Below are the code and all the weights of a small trained network. Each question names an input and a class and asks about switching units off, where a switched-off unit gives its printed mean instead of its output.

import numpy as np


def w(rows, s, z=0):
    codes = np.array(rows[::2]) - 128.0
    scale = np.full(codes.shape[1], s)
    scale[-1] = z or s
    return codes * scale


def f(y):
    return y / 2 * (1 + np.tanh(0.7978845608 * (y + 0.044715 * y**3)))


def log_softmax(a):
    a = a - a.max(-1, keepdims=True)
    return a - np.log(np.exp(a).sum(-1, keepdims=True))


def net(x, mask):
    res = np.array(x, float).reshape(1, 4) / 4 @ E
    y = f(res @ A[0][:, :-1].T + A[0][:, -1])
    res = res + np.where(mask, y, B[0][:, -1]) @ B[0][:, :-1]
    return log_softmax(res[-1] @ U[:, :-1].T + U[:, -1])


A, B = {}, {}
E = w([
[92,141,140,7,75,254],'x0',
[75,33,206,50,47,39],'x1',
[241,194,126,95,3,185],'x2',
[64,215,74,241,62,103],'x3',
],0.009)
A[0] = w([
[111,143,121,98,79,81,145],'N0',
[152,95,164,87,126,112,200],'N1',
[61,113,121,112,164,157,128],'N2',
[208,165,119,161,154,98,207],'N3',
[252,127,131,100,133,127,125],'N4',
[139,159,131,102,60,173,115],'N5',
[66,80,144,136,154,108,147],'N6',
[97,70,91,115,220,102,179],'N7',
[208,134,103,135,122,152,254],'N8',
[136,119,164,53,134,153,153],'N9',
],0.015,0.0065)
B[0] = w([
[151,109,127,153,54,254,174],'N0',
[201,71,106,103,148,182,209],'N1',
[146,176,189,177,102,225,184],'N2',
[146,97,50,81,147,65,216],'N3',
[80,125,15,121,126,94,199],'N4',
[101,63,113,103,248,76,193],'N5',
[148,184,221,123,117,143,216],'N6',
[184,162,189,75,173,54,251],'N7',
[137,23,47,82,118,174,206],'N8',
[151,53,80,66,134,162,214],'N9',
],0.0098,0.016)
U = w([
[55,170,108,147,63,166,30],'0',
[121,77,126,124,132,62,124],'1',
[117,78,10,84,164,103,250],'2',
[110,188,169,115,172,26,54],'3',
[179,71,162,88,95,144,55],'4',
],0.013,0.0024)

Each question gives the input, the list of numbers given to net, and the class t.
The units are the neurons (one row each of A and B). Each row of codes is followed by its name. A weight is (code - 128) times the scale printed after its matrix; where a second scale follows, it is the last column's (A, B and U).
mask holds one flag per neuron, in row order. A switched-off neuron (its flag False) gives its mean, the last column of its row in B, instead of its output. The means were averaged over made-up inputs and are rounded, as every weight is.
A unit's drop is (log p(t) with every unit on - log p(t) with that unit switched off) / (log p(t) with every unit on - log p(t) with every unit switched off).
The circuit of an input: a set's keep is (log p(t) with only the set's units on - log p(t) with every unit switched off) / (log p(t) with every unit on - log p(t) with every unit switched off). Starting from all 10 units, units are removed one at a time, each time the one whose removal leaves the highest keep (on an exact tie, the one counted first), for as long as the keep stays at least 0.8.
units of the circuit, in order: the units of the circuit, biggest drop first
most important unit: the unit with the biggest drop
top k neurons: the k neurons with the biggest drops, biggest first
drop when u is switched off: that unit's drop, to one decimal
input [-8,7,7,7], class 0: most important unit => N0
input [-8,2,1,3], class 1: top 4 neurons => [N4; N9; N8; N1]
input [5,3,7,8], class 2: top 2 neurons => [N5; N6]
input [-3,8,-5,1], class 4: top 2 neurons => [N0; N1]
input [7,4,5,5], class 2: top 2 neurons => [N5; N6]
input [1,-2,-2,-4], class 4: top 2 neurons => [N3; N5]
input [-4,6,5,-3], class 2: top 2 neurons => [N4; N6]
input [0,1,-2,-8], class 4: top 3 neurons => [N3; N5; N7]
input [-6,8,1,3], class 4: top 2 neurons => [N0; N4]
input [0,4,2,4], class 0: drop when N3 is switched off => 0.2
input [2,-2,-3,6], class 0: drop when N7 is switched off => 0.3
input [3,6,8,-1], class 2: drop when N1 is switched off => 0.0
input [4,0,-2,-5], class 4: drop when N2 is switched off => 0.1
input [-4,-1,-4,-7], class 3: units of the circuit, in order => [N7]
